sigi: [130 134 130 140 126 121 124]
lim: [ 54 172 167 172 151  93 170]
mozir: [110 159 130 145 148 128 107]
Zep: [ 86 181 210 170  88 133 248]
Der: [110 153 130 139 148 128 107]
sed: [ 84 125 133 132 145 116 153]
kar: [110 131 130 131 157 131 120]
Beze: [129 157 132 153 114 117 134]
nilu: [129 134 148 153 135 134 134]
runo: [105 154 179 139 111  96 212]
Bibom: [131 139 130 143 124 125 116]
por: [134 142 133 134 160 125 142]
count por: [134]	2
count nilu: [134]	3
count lim: [172]	2
count sigi: [134]	1
count kar: [131]	3
count por: [159]	0

kar: [104 108 108 132 108 108  77]
Beze: [154 140 154 152 154 140  65]
runo: [108 100 100 109 108 180 108]
lim: [131 138 129 112 135 109 112]
nilu: [193  94 155 122 142 123 142]
count runo: [108]	3
count Beze: [154]	3
count nilu: [142]	2
count Beze: [140]	2
count kar: [108]	4
count lim: [112]	2

Der: [102 236 123 123]
mozir: [127  89 155 139]
por: [129 143 129 143]
Zep: [116 143 147 121]
nilu: [126 126 156 156]
lim: [106  86 121 125]
Beze: [140  79 162 118]
runo: [127 127 100 139]
Bibom: [124 153 150 118]
sed: [128 139 116 130]
kar: [129 144 111 135]
sigi: [127  95 127 127]
count por: [143]	2
count sigi: [127]	3
count nilu: [156]	2
count por: [129]	2
count Der: [123]	2
count runo: [127]	2
count runo: [101]	0

runo: [167 119 146  78 217  69  66 107 153]
kar: [104  36  81 178  36 178 178 178 104]
sigi: [188 127 130  71 194  69  76 132 150]
mozir: [ 12 128  12  11 173 176  12 102 173]
por: [237  83 180 222 222 121  83  83  80]
nilu: [ 33 103  84  71  67 103 139 134 132]
sed: [ 37  68  68 114  68 177  68  68 114]
count mozir: [12]	3
count nilu: [67]	1
count sed: [68]	5
count por: [83]	3
count por: [238]	0
count kar: [36]	2
count kar: [179]	0

Zep: [125  88  70 139 125]
kar: [112 150 112 112 112]
lim: [139 166 150 111  70]
mozir: [223 214 157 157  40]
sed: [ 80 121 131 145  87]
Bibom: [ 71  71 215  71  71]
count sed: [87]	1
count Zep: [125]	2
count Zep: [71]	0
count Bibom: [71]	4
count kar: [113]	0
count mozir: [214]	1
count mozir: [156]	0

Der: [114 171 203  54  79  58]
sigi: [ 59 172 172  59  73  59]
runo: [122 167 229  53  92  58]
Beze: [127 135 123  60 127 138]
sed: [103 134  90 200 177 218]
count sigi: [74]	0
count sigi: [59]	3
count sigi: [60]	0

Der: [131 102 228 205 114  72 161  52 142 127  99 110 136 213  10 188  18 132
 165  70  87  54 126  94 124  68 207 219 159  55   8  19  53 118 151  32
 194 242 190 191 249 206  70  87  61]
lim: [ 72 106 190  42  72 174 140 197 189 101 101   7  40  88  47  98  40 106
  13  15   6 119  88 130 197  77  58 128 249 156 246 203  26  37 207  30
 216 102 199 241  59  42 241 243  66]
sed: [236  28 109  32  34  48 118 248 245 238  89 226  91 139 157  67  12 238
  12 208  93  19 146 233 162 161  54  12 233 238 248 176  44 163  39  12
 190  34  12   9 207 140 180  30 238]
Zep: [190 140 243 128  50 191  84 204 144 158  87 186  77 244  25 103 104 217
  63  55 128 131 134  30 126 198  91 205  91 219 190 211  98 209  78  12
 163 113 127  66  63 151  11 183  17]
Beze: [ 31  28  92 116 216 130 111  70 206 108  11 239   6 156  91 100 123 173
 173 167 204 169  32 199  29 221 246  70 246  89  99 167 145  50 156 213
 218  71 199 110 207 194  33 202 247]
kar: [190 140 243 128  50 191  84 204 144 158  87 186  77 244  25 103 104 217
  63  55 128 131 134  30 126 198  91 205  59  91 190 211  98 209  78  12
 163 113 127  66  63 206 120  76  65]
sigi: [142  19 245 241 178  25 140 199 130 169  21 193  46  48   5 107  77   9
 125 232 171 235  31 210   6  27  71 162  42 229  87 238 230 145 151  27
 216 120 180  94 104  84 163 199 189]
count lim: [40]	2
count kar: [76]	1
count sed: [12]	5
count Zep: [56]	0
count sed: [238]	4
count lim: [197]	2

